Here is a tiny trained network, its code and every weight. The questions are about switching its units off for an input and a class, where a switched-off unit gives its printed mean instead of its output.

import numpy as np


def w(rows, s, z=0):
    codes = np.array(rows[::2]) - 128.0
    scale = np.full(codes.shape[1], s)
    scale[-1] = z or s
    return codes * scale


def f(y):
    return y / 2 * (1 + np.tanh(0.7978845608 * (y + 0.044715 * y**3)))


def log_softmax(a):
    a = a - a.max(-1, keepdims=True)
    return a - np.log(np.exp(a).sum(-1, keepdims=True))


def net(x, mask):
    res = np.array(x, float).reshape(1, 7) / 4 @ E
    y = f(res @ A[0][:, :-1].T + A[0][:, -1])
    res = res + np.where(mask, y, B[0][:, -1]) @ B[0][:, :-1]
    return log_softmax(res[-1] @ U[:, :-1].T + U[:, -1])


A, B = {}, {}
E = w([
[199,61,129,24,234,103,47],'x0',
[146,181,58,179,141,37,31],'x1',
[96,132,154,31,69,234,89],'x2',
[216,200,179,194,96,129,45],'x3',
[191,204,106,12,150,137,145],'x4',
[27,196,3,114,184,201,89],'x5',
[4,197,233,94,237,166,150],'x6',
],0.0038)
A[0] = w([
[166,137,163,227,175,106,46,216],'n0',
[131,122,133,133,132,125,129,106],'n1',
[141,127,131,108,146,145,119,146],'n2',
[170,179,180,204,142,90,215,79],'n3',
[158,157,116,110,112,106,80,86],'n4',
[111,151,144,170,135,125,105,158],'n5',
[134,125,147,150,148,128,109,133],'n6',
[63,171,66,94,201,159,130,213],'n7',
[88,157,90,106,174,150,122,164],'n8',
[135,110,157,140,138,104,151,79],'n9',
[128,129,127,130,133,132,129,116],'n10',
[179,145,116,224,55,167,140,247],'n11',
[41,183,216,140,159,136,124,194],'n12',
[91,138,127,140,124,132,129,160],'n13',
[2,83,130,186,153,158,182,189],'n14',
[138,102,204,80,170,174,155,238],'n15',
[83,145,130,152,144,143,129,127],'n16',
[110,143,113,123,172,146,125,174],'n17',
[144,70,85,148,161,43,133,254],'n18',
[140,111,188,88,160,171,147,235],'n19',
],0.016,0.0013)
B[0] = w([
[135,151,104,216,179,108,43,228],'n0',
[117,147,115,124,127,125,133,127],'n1',
[115,138,138,127,135,111,113,144],'n2',
[113,101,128,110,125,19,186,204],'n3',
[113,110,140,158,116,89,162,166],'n4',
[143,123,132,163,126,138,98,160],'n5',
[127,129,116,131,136,136,104,138],'n6',
[129,118,75,87,217,193,129,254],'n7',
[139,131,99,96,184,160,142,201],'n8',
[126,130,103,93,134,119,143,142],'n9',
[135,116,128,127,131,130,122,127],'n10',
[132,134,118,196,118,212,161,235],'n11',
[137,143,160,184,69,195,59,241],'n12',
[146,114,128,142,111,142,137,151],'n13',
[136,125,146,159,41,142,252,252],'n14',
[120,133,150,23,114,118,81,213],'n15',
[128,125,131,157,107,158,132,166],'n16',
[130,119,107,110,153,156,122,168],'n17',
[123,134,101,189,191,67,120,217],'n18',
[122,134,150,48,114,115,84,195],'n19',
],0.028,0.0084)
U = w([
[81,50,164,86,61,46,242,35],'0',
[169,135,111,179,94,247,166,242],'1',
[149,147,110,228,152,46,96,230],'2',
[108,117,70,43,255,104,56,68],'3',
[121,163,216,70,55,150,36,1],'4',
],0.0046,0.00046)

Each question gives the input, the list of numbers given to net, and the class t.
The units are the neurons (one row each of A and B). Each row of codes is followed by its name. A weight is (code - 128) times the scale printed after its matrix; where a second scale follows, it is the last column's (A, B and U).
mask holds one flag per neuron, in row order. A switched-off neuron (its flag False) gives its mean, the last column of its row in B, instead of its output. The means were averaged over made-up inputs and are rounded, as every weight is.
A unit's drop is (log p(t) with every unit on - log p(t) with that unit switched off) / (log p(t) with every unit on - log p(t) with every unit switched off).
The circuit of an input: a set's keep is (log p(t) with only the set's units on - log p(t) with every unit switched off) / (log p(t) with every unit on - log p(t) with every unit switched off). Starting from the 12 units with the biggest drops (on a tie, the unit counted first), units are removed one at a time, each time the one whose removal leaves the highest keep (on an exact tie, the one counted first), for as long as the keep stays at least 0.8.
circuit, biggest first: the units of the circuit, biggest drop first
top k neurons: the k neurons with the biggest drops, biggest first
drop when u is switched off: that unit's drop, to one decimal
input [-7,-5,2,3,3,-8,-2], class 0: circuit, biggest first	n3
input [4,-3,-4,3,0,3,8], class 4: top 2 neurons	n12, n15
input [0,-5,1,-7,-6,-1,1], class 0: circuit, biggest first	n14, n11
input [-7,-8,-3,-7,-1,-3,-8], class 0: top 2 neurons	n3, n12
input [-3,-6,-1,3,3,-4,-5], class 0: circuit, biggest first	n3, n0
input [1,2,6,2,-8,-2,4], class 4: circuit, biggest first	n11, n7, n18
input [-3,5,-4,2,8,5,-7], class 2: circuit, biggest first	n14, n4, n7
input [-3,8,4,-7,-4,-3,-1], class 0: top 4 neurons	n0, n12, n7, n11
input [-6,-6,5,-7,-6,-2,4], class 0: top 3 neurons	n14, n11, n15
input [5,-4,-2,-7,0,-2,3], class 4: circuit, biggest first	n15, n19
input [0,2,6,-8,3,2,4], class 3: top 2 neurons	n7, n11
input [1,0,2,-3,3,0,5], class 4: circuit, biggest first	n12, n15
input [1,-7,5,-3,-2,4,-3], class 0: circuit, biggest first	n12, n14, n11
input [-8,-7,8,6,7,6,8], class 4: top 2 neurons	n15, n19
input [-7,0,-2,6,0,-6,5], class 2: top 2 neurons	n3, n0
input [-6,-7,6,-7,-7,-6,6], class 0: circuit, biggest first	n14
input [5,-4,6,5,-1,8,-6], class 3: top 3 neurons	n14, n12, n11
input [-4,7,3,-6,3,2,-5], class 3: top 3 neurons	n14, n12, n11
input [8,-7,3,-3,-6,-7,-5], class 3: top 3 neurons	n14, n12, n18
input [-7,0,-1,4,-4,-7,-4], class 2: circuit, biggest first	n0
input [-2,-5,8,-2,8,-2,-4], class 4: drop when n7 is switched off	0.3
input [1,8,8,3,5,4,2], class 3: drop when n11 is switched off	0.1
input [-7,7,-7,1,5,0,-4], class 2: drop when n3 is switched off	0.0
input [0,-5,-4,-5,0,-3,6], class 0: drop when n15 is switched off	-0.1
